Each row has a name. Each question is about the rows just above it.

V: [134 145 167  87 144 163 112 168 162 161 117  95 111 168 132 134 156 105
 114 103 121 126 141 111  96 158 155 165 142  93 168 163  94 153]
D: [123 142  77 185 106 129 118  89  82  93 133 165 128  90 123 118 115 143
 130 156 125 123 112 155 150  89  84 100 150 178  79 107 155 136]
L: [ 97 155 112 120 133 166  94 131 101 156 138 102  93 158  91 105 158 101
 109  97  94 100  91 106  93 158 112 154 154 108 115 166 113 164]
F: [126 172 100 155 168 168  76 128 100 137 116 124  73 136 127 123 166  78
  74 119 122 123  84 145  90 138  94 162 171 150  99 166 112 161]
A: [151 112 181  86 152 126 144 175 185 132 113 118 135 139 157 158 137 125
 125 123 156 157 168 112 120 139 158 158 108  95 182 144 100  98]
K: [167 178 106 180 163 176  84 129 140  90  97 173  83  85 170 164 159  91
  89 171 163 167 114 168 128  88  96 153 168 181 108 164 105 115]
C: [172 112 177 126 145 116 150 162 181 107 111 149 145 101 178 167 171 163
  89 167  91 159 169 130 142 105 162 134 104 132 174 120 123  84]
M: [159 176 107 182 157 176  87 131 129  93 103 161  91  97 163 159 151 109
  90 161 159 158 106 175 127  92  85 142 175 171 105 159 116 129]
Among the named rows, does one hold [174 132 104] next to each other, in this order? : no
Is [159 176 107 182] printed in one of the named rows, side by side and in this order? : yes
Among the named rows, does one hold [173  82] next to each other, in this order? : no
What are the next 2 entries after [159  91  89 171 163 167]? : [114 168]
What are the next 2 entries after [ 84 100]? : [150 178]

E: [181 178 173 168]
P: [181 178 173 184]
R: [181 178 173 187]
Whose row is [181 178 173 168]? : E
Does one of the named rows hold [173 168] side by side, in this order? : yes

G: [129 179 182 103 103  85]
W: [133  82 103 182 106 153]
B: [181 105 134  82 162 112]
Give the next 2 entries after [134  82]. : [162 112]
The next 2 entries after [182 103]: : [103  85]
What are the next 2 entries after [133  82 103]? : [182 106]

S: [ 76  95 161 156 144 113 101 106  71 146 146 164 112 105 115 110 166 105
  84  75  99]
Y: [126 163 137  70  74 161 128 126 128  73  74  79 118 134  87  87 102 158
  99 159 111]
U: [150  80 104 180 116  83 157 137 143 119 112 172 167 147 111 165 124  84
 133 137 158]
J: [179 129  84 120 103 103 173 170 142 115 116  94 162 172 137 146 113 115
 127 173  98]
Z: [150  80 104 180 116  83 157 137 143 119 112 172 167 147 111 165 124  84
 133 137 136]
T: [182 101  98 167 120  91 173 159 131 123 123 161 172 169 131 158 134 100
 140 161  94]
X: [168 100 103 180 140 107 173 160 170 133 134 152 164 152 172 184 111 104
 163 121 179]
N: [ 81 138 153 117 156 159  83  91  97 152 155 133  91  86 118 115 146 151
 138  84 124]
Among the named rows, does one hold [163 172 137 146] next to each other, in this order? : no
Does one of the named rows hold [100 168] side by side, in this order? : no
Does one of the named rows hold [119 112 172] side by side, in this order? : yes

duti: [115 144 135 110 120]
tet: [132 133 156 144 113]
zepin: [140 152 109 123 144]
nomu: [139 139 117 154 138]
Dulur: [138 133 118 101 164]
Tedo: [135 144 135 115 117]
zon: [127 135 131 132 128]
zodot: [130  93 123 102 127]
fidaz: [144  74 128 134 161]
nitep: [135 127 127 145 113]
Among the named rows, does one hold [ 93 123 102] next to each other, in this order? : yes
Is [139 139 117] printed in one of the named rows, side by side and in this order? : yes
Whose row is [115 144 135 110 120]? : duti
Among the named rows, does one hold [132 133] next to each other, in this order? : yes
Is [135 144 135 115 117] printed in one of the named rows, side by side and in this order? : yes
Give the next 2 entries after [133 156]. : [144 113]
The next 2 entries after [127 135]: : [131 132]

vaka: [132 124  79 158 149 122 124]
zonu: [132 124  79 117 112 109 139]
Rofo: [128 133 152 117 112  84 126]
Is [124  79] printed in one of the named rows, side by side and in this order? : yes
Give the next 2 entries after [ 79 117]. : [112 109]
Is [122 123] printed in one of the named rows, side by side and in this order? : no
Which row holds [132 124  79 158 149 122 124]? : vaka
Among the named rows, does one hold [ 79 117 112 109 139] next to each other, in this order? : yes
Whose row is [132 124  79 117 112 109 139]? : zonu

rol: [133 125 129 142 134 133 128 125 117 130 126 122 143 130 122 128 128 128
 147 122 122 115 146 131 128 141 129 122 128 135 130 129 123 123 122 135
 141 137 151 126 123 138 122 129 123 131 123 137 128 117]
boti: [164 161 125 129 134 149 147  99 119 118 119 123 115 136 133 124 109 133
 120 104  97 101 134 136 133 131 123 144 116 120 120 135 128 123 112 115
 123 142 128 131 160 141 130 143 141 128 110 127 138 109]
lelor: [114  99 136 160 145 111 128 137 117 142 147 105 179 120 114 124 129 122
 161 154 140 130 160 127 142 148 145 111 139 144 139 131 161 119 127 159
 159 131 165 116  82 137 113 116 128 132 131 128 118 109]
Is [142 133] printed in one of the named rows, side by side and in this order? : no
Is [123 137] printed in one of the named rows, side by side and in this order? : yes
Does one of the named rows hold [125 129] side by side, in this order? : yes

Vil: [116 123 115 132 132 135 130 127 120 153 138 140 155 138 112 177 117 137
  77 112 118 129]
Ropi: [133  96 144 125 109 137 153 108 152 152 118 149  97 122 165 172 134 120
 138 136 160 126]
radov: [133  96 144 125 109 137 120 108 152 152 118 149  97 122 165 172 134 120
 138 128 160 126]
tizo: [144 129 134 137 109 143 101 120 130 114 142 135 125 130 163 122 157 109
 131 127 160 145]
lesi: [135 133 145 138 121 138 121 137 109 140 131 139 118 103 124 109 113 124
 148 139 147 125]
Among the named rows, does one hold [142 135] next to each other, in this order? : yes
Give the next 2 entries after [140 155 138 112 177 117 137]. : [ 77 112]
Is [109 113] printed in one of the named rows, side by side and in this order? : yes
Is [172 165 122  97] printed in one of the named rows, side by side and in this order? : no
Whose row is [135 133 145 138 121 138 121 137 109 140 131 139 118 103 124 109 113 124
 148 139 147 125]? : lesi

turi: [139 118 139 122 116 116 139 138 162 120  88 112 134 148 141 135 117 161
 138 126 137 152 115 137 140 160 136  86 129 116]
kek: [139 118 139 122 116 116 139 138 162 120 114 112 134 148 141 135 117 161
 138 126 137 152 115 137 140 160 136  86 129 116]
zup: [133 120  96 104 116 119 147 154 139 105  88 120 157 133 156 119 118 121
  97 120 155 123 124 150 116  90 104 110 158 176]
nufis: [110  88 160 156 100  93 132 125 125 150 155  84 122 132 125 124  88 152
 162 104 133 100 148 126 158 154 127 123 108  86]
kot: [139 136  67  87 134 136 131 107 168 118 101 135 146 136 151 144 136 130
  70 135 159 110 100 135  86 128 141 140 136 138]
Nikot: [147 163 134 119 148 161 107 131 168 118 114 171 130 131 120 108 166 105
 134 147  88 198 116 115 123 121 130 111 144 167]
Among the named rows, does one hold [148 161 107] next to each other, in this order? : yes
What are the next 2 entries after [135 159]? : [110 100]
The next 2 entries after [136 131 107 168 118 101]: : [135 146]
Whose row is [139 118 139 122 116 116 139 138 162 120  88 112 134 148 141 135 117 161
 138 126 137 152 115 137 140 160 136  86 129 116]? : turi
The next 2 entries after [107 131 168 118]: : [114 171]

Farop: [141 113 115 110 110 115  98  87 111 108 155 100 123  97  68 112  89  94
 135 114 142 121 112 148 128]
suda: [141 115 113  87 110 110  98 115 111 108 163  96 124  94  69 111  94  86
 133 114 153 113 106 155 124]
muter: [ 88 165 121 134 119 111 125 128 130 156 115 164 122 148 111 133 112 179
 126 138 131 149 135 100 126]
Give the next 2 entries after [141 115 113]. : [ 87 110]
Among the named rows, does one hold [ 96 163 108 111 115] next to each other, in this order? : no
Give the next 2 entries after [110 110 115  98  87 111 108]. : [155 100]
Give the next 2 entries after [113 115]. : [110 110]

Kep: [158 109 147 144 152 127  96]
bedof: [152 141 152 144 147 152 109]
zoni: [112 148 161 165 116 131  93]
Zedu: [158 109 162 166 115 123  94]
zut: [125 190 152 100 111 152 107]
Tezof: [122 169 147 108 135 147 111]
nev: [148 112 161 141 114 130  90]
The next 2 entries after [148 112 161]: : [141 114]
Does one of the named rows hold [152 107] side by side, in this order? : yes
The next 2 entries after [152 144 147]: : [152 109]

Rin: [148 125 179 137 148]
pugik: [134 138 177 125 135]
Povi: [129 155 116 115 115]
Pur: [150 140 150 144 118]
Sali: [123 143 129 118  99]
zimu: [134 138 177 125 163]
vapa: [142 126 142 123 102]
tas: [126 142 119 125 164]
Lozez: [140 148 126 139 154]
gute: [132 101 128 135  86]
Is [140 150 144] printed in one of the named rows, side by side and in this order? : yes
Give the next 2 entries after [155 116]. : [115 115]
Whose row is [126 142 119 125 164]? : tas
The next 2 entries after [148 126]: : [139 154]

Sul: [133 114 142 145 129 117 134]
biga: [128  95 105 123 133 112 115]
nif: [133 114 142 145 114 118 121]
Doni: [142 107 142 114 145 107 156]
pote: [149 107 107 116 115  69 116]
Lodad: [133 126 130 124 129 120 132]
Zik: [129 114 117 126 128 118 121]
The next 2 entries after [142 114 145]: : [107 156]
[133 114 142 145 114 118 121] is in which row? : nif
Give the next 2 entries after [129 114]. : [117 126]
What are the next 2 entries after [107 116]? : [115  69]

lol: [146 126 161 103 110 112 134 122 105  98 155 125 147 115 128 153 174 110
 141 129 152 103 141 162 153 107 104 144 113 140 152 113 125 127 110 116
 144 141 125 120 124  98 154 105  98 139]
lapu: [158 118 151 125 138  82 113 114 131 150 133 151 108 133 110 152 151 127
 124 129 128 142 120 152 102 128 128 161 128 116 121 116 138 148 171 121
 144 135 127 128 152 139  95 153 121 149]
pibit: [117 133 123 134 134 130 137 146  93 142  89 106 118 126 139 119 144 135
 128 120 138 107 133 129 132 112 129 109  91  90  84 124 110 147 161 130
 127 166 121 176 171 107 129  98 123 119]
Pizur: [150 103  93 121 145 126 121 164 113 140 108 101 108 107 115 158 134 102
 154 127 115 146 129 124 145 138 155 138 129 151 113 152 143 118  94 106
 110 128 112 115 172 111 108 145 132 152]
puf: [134  91  94 141 121 150 114 175 131 108 125 115 107 118 111 139 138 125
  93 145  74 122 126 104 142 117 125 113 151 151 105  95 152 114 140 117
 106 135 160 119 101 147 147 146 103 147]
bemov: [130 135 135 156 129 134 151 120 144 137 119 138 168 130 105 136  89  89
 111 130 181 152 113 125 178 124 125 121 141 103 123 108 149 141 137 141
 114 106 146 109 146 125 148 155 125 105]
zar: [117 133 123 134 134 130 137 146  93 142  89 106 118 126 139 119 144 135
 128 120 138 107 133 129 132 112 129 109  91  90  84 124 110 147 161 130
 127 166 121 140 143 146 107 136 132 148]
Give the next 2 entries after [150 114 175 131]. : [108 125]
The next 2 entries after [137 119 138 168 130 105]: : [136  89]
Does one of the named rows hold [129 153] side by side, in this order? : no

vud: [168 127 116 105 193]
Vekur: [128 186 127 126 112]
dele: [186 126 127 126 112]
Fudu: [123 167 127 126 112]
The next 2 entries after [186 127]: : [126 112]
Among the named rows, does one hold [116 127] next to each other, in this order? : no
The next 2 entries after [167 127]: : [126 112]
What are the next 2 entries after [127 116]? : [105 193]

guso: [192 126 136 174 180 108  91 132 128]
kipa: [192 126 136 174 127 109 134  99 119]
nulan: [111  74 148 124  90 137 164 127 149]
Does one of the named rows hold [124  90 138] side by side, in this order? : no
Is [136 174 127 109] printed in one of the named rows, side by side and in this order? : yes
Is [111  73 148 124] printed in one of the named rows, side by side and in this order? : no

kupar: [142 131  99  83  91  95 121 178 114 148 140 120 146 110]
pib: [ 96 153 154 169 174 117 158 147 141 142 138 138 133 120]
Tuz: [127 112 139 137 125 134 118  99 138 126 140 127 110 119]
Fumir: [113 140 141 108 147 127 137 137 113 153 125 127 149 155]
fepuz: [ 77 116 118  60 165 195  99 102 112 142 117 134 134 125]
vobem: [118  99 138 123 166 134 139 141 127 126 112 128 149 161]
nat: [160  70 133  77 116 118  60 166 195  99 102 112 171 143]
Kodim: [ 94 144 139 127 155 132 139  92 109 157 154 125 120 147]
What are the next 2 entries after [ 99 138 126]? : [140 127]
Give the next 2 entries after [ 77 116 118  60 166 195  99 102 112]. : [171 143]
Among the named rows, does one hold [ 94 121] next to each other, in this order? : no
Give the next 2 entries after [118  99 138 126]. : [140 127]

dal: [128 136 128 129 128 139 122 116 119 110 132 140 151 183 128 158  88 135
 107 167 120 127 146 165 103 146 141 123]
pefo: [135 119  97 139  95 116 121 112 112 108 101 123  97  99 114 107 115 105
 112 110 122 116 105 118 136 103 115 121]
Safu: [147 124 130 165 119 134 138 143 138 141 120 128 124 118 132 126 169 125
 139 132 151 125 109 132 161 121 133 142]
det: [135 119 109 155 104 137 127 116 122 113 111 136 117 149 123 143 118 123
 114 153 127 119 110 152 133 119 135 129]
Is [119 133 152 110 119] printed in one of the named rows, side by side and in this order? : no
Whose row is [135 119 109 155 104 137 127 116 122 113 111 136 117 149 123 143 118 123
 114 153 127 119 110 152 133 119 135 129]? : det
The next 2 entries after [112 108 101 123  97  99 114]: : [107 115]
Is [125 151 132 139 125] printed in one of the named rows, side by side and in this order? : no
Does one of the named rows hold [103 115] side by side, in this order? : yes
Does one of the named rows hold [128 136] side by side, in this order? : yes
Does one of the named rows hold [143 138 134] side by side, in this order? : no

kiz: [132 122 102  80  87 161 108 132 122 153 129 138 127 110 154 129 125]
Rofar: [121 106 108 131 142 120 137  98 140 161 108 147 180 129 105 106 142]
gope: [100 145 150 139 171 131 126 103 107 134 123 157 142 117 117 127 124]
Geza: [116 148 105 145 106 132  82 134 117 100 138 123 129 127 147 131 153]
voma: [115 136 144 131 142 161 111 132  95 131 163 156  77 113 124 149 118]
Gutav: [121 120 106 140 142 131  98 161 108 137 129 130 127 110 154 129 125]
danet: [132 122 102  80  87 161 108 132 122 153 129 138 152 150 106  97 127]
Nidi: [100 145 150 139 171 112 126 103 134 134 123 157 142 117 117 127 124]
Which row holds [100 145 150 139 171 112 126 103 134 134 123 157 142 117 117 127 124]? : Nidi
The row with [115 136 144 131 142 161 111 132  95 131 163 156  77 113 124 149 118] is : voma
Among the named rows, does one hold [150 139] next to each other, in this order? : yes
Is [122 132] printed in one of the named rows, side by side and in this order? : no
Among the named rows, does one hold [103 107] next to each other, in this order? : yes
Is [101  80] printed in one of the named rows, side by side and in this order? : no
Give the next 2 entries after [121 106 108 131 142 120 137  98 140 161]. : [108 147]

nofi: [157 143 104 102  98 114 138 144 130 116 141 123 140 113 136 130 150 113
  95 145 162 116 120 125 120 155 156 125 144 102  88 166 124 123 131 149
 132 119 134  89 149 109 110 154 141 101 145 161 115 116 121 143]
Vis: [143 151 133 124 117 144 165 136 126 132 117 108 126 150 117 120 114 119
 100 109 166 114 167 127 149 138 139 161 105 149 133 129 114 168 139 113
 156 144 153 148 125 121 124 131 118 127 123 126 131 135 171 112]
tok: [132 158 121 121 136 122 133 139 147 120 130 118 128 117 122 148 144 135
 116 122 148 122  85 128 139 140 179 139 112 123 139 128 102 136 131 111
 117 172 161 135  86 111 138 145 117 153 127 138 152 108 149 103]
What are the next 2 entries after [120 114]? : [119 100]
Among the named rows, does one hold [154 110] next to each other, in this order? : no
Among the named rows, does one hold [125 120 155 156 125] next to each other, in this order? : yes
Is [144 103] printed in one of the named rows, side by side and in this order? : no

laf: [122  89 131 123  67 149]
Zod: [112 112 124 127 121 110]
Tis: [136 138 108 120 102 121]
Among the named rows, does one hold [131 123] next to each other, in this order? : yes
Is [ 67 123] printed in one of the named rows, side by side and in this order? : no

giz: [141 137 142 134  91 194 123 161 140 127 109 156 116]
bidu: [129 137  91 123 142 194 134 130 157 143 146 170  90]
lidel: [132 123 111  89 147  68 160 132 143 148 138 126 116]
zop: [163 123 100 100 130 131 170 144 137 157 142 124  72]
mamed: [119 125 101 134 149  94 143  96 132 141 130 119 130]
von: [163 132 117 121 105 126 128 142 138 127 138 112 111]
Among the named rows, does one hold [147  68 160 132] next to each other, in this order? : yes
Give the next 2 entries after [130 157 143 146]. : [170  90]
Among the named rows, does one hold [132 141 130] next to each other, in this order? : yes
The next 2 entries after [137 142 134  91 194 123]: : [161 140]

lari: [113 101 124 130 142]
vodur: [149 144 107 129 113]
suvo: [153 143 107 121 102]
garut: [170 107 140 118 111]
Veb: [148 140 107 128 106]
nos: [119 137 128 121 116]
gova: [132 123 108 119 140]
vun: [126 152 109 128 128]
Botev: [143 141  81 115 113]
bita: [140 150  75 121 141]
What are the next 2 entries after [140 107]? : [128 106]
Among the named rows, does one hold [152 126] next to each other, in this order? : no
Does one of the named rows hold [148 140] side by side, in this order? : yes

lev: [140 126 137 128 129 128 138 140  91 125 125 124 180 167 130 149 154]
lig: [143 138 132 125 115 108 138 130 101 128 111 127 134 152 129 149 116]
Varag: [136 163 129 113 123 120 131 129 102 126 115 136 162  93 146 136 126]
gep: [132 125 115 111 138 130 101 128 111 141 115 128 145 155 114 123 141]
vuba: [113 123 120 130 129 102 126 115 136 162  93 146 162  93 146 136 126]
Does one of the named rows hold [138 140  92] side by side, in this order? : no
Does one of the named rows hold [146 161] side by side, in this order? : no
Among the named rows, does one hold [113 129 163] next to each other, in this order? : no
The next 2 entries after [113 123 120 131 129 102 126 115 136 162  93 146]: : [136 126]
The next 2 entries after [132 125 115 108 138 130 101 128 111]: : [127 134]
The next 2 entries after [140 126]: : [137 128]

Pudig: [123 131 131 122 133 121 124 175 134 125 117  98 109 143 132 128 127  96
 148 153 134 122 134 120 132 124 104 112  98 133 132 145 129 124 146 122
 126 132 182 140 105 128 131 132 132 129]
riren: [126 149 143  84 121 144 136 148 152 127 136 160 112 105 137 150 122 131
 128 154 145 122 183 122 127 126 115 160 162 121 130 118 149 134 188 135
 125 140  80 121 155 122 128 112 128 110]
kir: [150 130 112 155 122 121 133  93 139 131 126 143 117 114 130 150 132 120
 125  84 146 137 134 133 123 123 139 115 102 128 127 124 123 127  84 116
 130 129 153 126 104 137 134 121 116 103]
leler: [105 122 122 120 132 123 129 129  98 126 131 121 161 134 128  89 133 126
 119 128 126 120  80 141 138 140 144 133 126 136 131 124 121 130 135 136
 130 105 138 133 120 125 124 138 129 178]
ris: [123 116 126 128 144 125 132 142 110 123 130 123 144 111 126 111 131  87
 116 108 136 128  95 134 126 119 142 119  99 123 127 104 127 114 131 129
 131 123 141 115 101 122 126 122 135 168]
Dop: [140 132 137 118 142 141 129 128 143 128 133 142 122 125 129 145 112 168
 135 163 109 149 135 128 128 159 138 156 178 123 137 122 123 112 166 132
 123 133  81 111 164  99 125 128 129 132]
pil: [ 80 138 137  94 112 136 128 148  83 146 128 133 171 123 134  77 132 141
 129 155 117 101  78 132 117 133 148 141 145 129 132 129 123 133 166 129
 129 102 113 128 144 132 132 125 113 186]
fedir: [143 129 121 188 129 120 126  87 125 126 132 103 129 124 130 138 139 107
 147  89 108 136 123 123 134 123 140 126 111 116 125 131 117 127  86 130
 134 119 148 128 120 129 130 117 136 113]
vef: [126 149 143  84 121 144 136 148 152 127 136 160 112 105 137 150 122 131
 128 154 145 122 183 122 127 126 115 160 162 121 130 118 149 134 188 135
 125 140  80 121 155 122 129 122 128 123]
Give the next 2 entries after [ 78 132 117 133 148 141 145 129 132 129 123]. : [133 166]
Among the named rows, does one hold [ 83 146] next to each other, in this order? : yes

lafu: [169 114  97 169 130 179 144 112 161 157 133 169 127 111 126 148 154 168
 161 104  87 149  96 107 124  71 142 138 128 109 109  85 121 133 118]
simed: [153  83 105 108 149 151 129 127 150 191  97 160 121 128 119 152 132 194
 133  87 161 113 126 128 131  92 144 119 137 128 102  99 113 145 102]
num: [169 109 104 127 153 170 159 126 140 193 130 161 108 125 133 139 130 159
 149 103 127 130 127 115 137  85 125 123 155 111  91  79 120 123 109]
Among the named rows, does one hold [149  95 107 124] next to each other, in this order? : no
Is [115 137  85 125] printed in one of the named rows, side by side and in this order? : yes

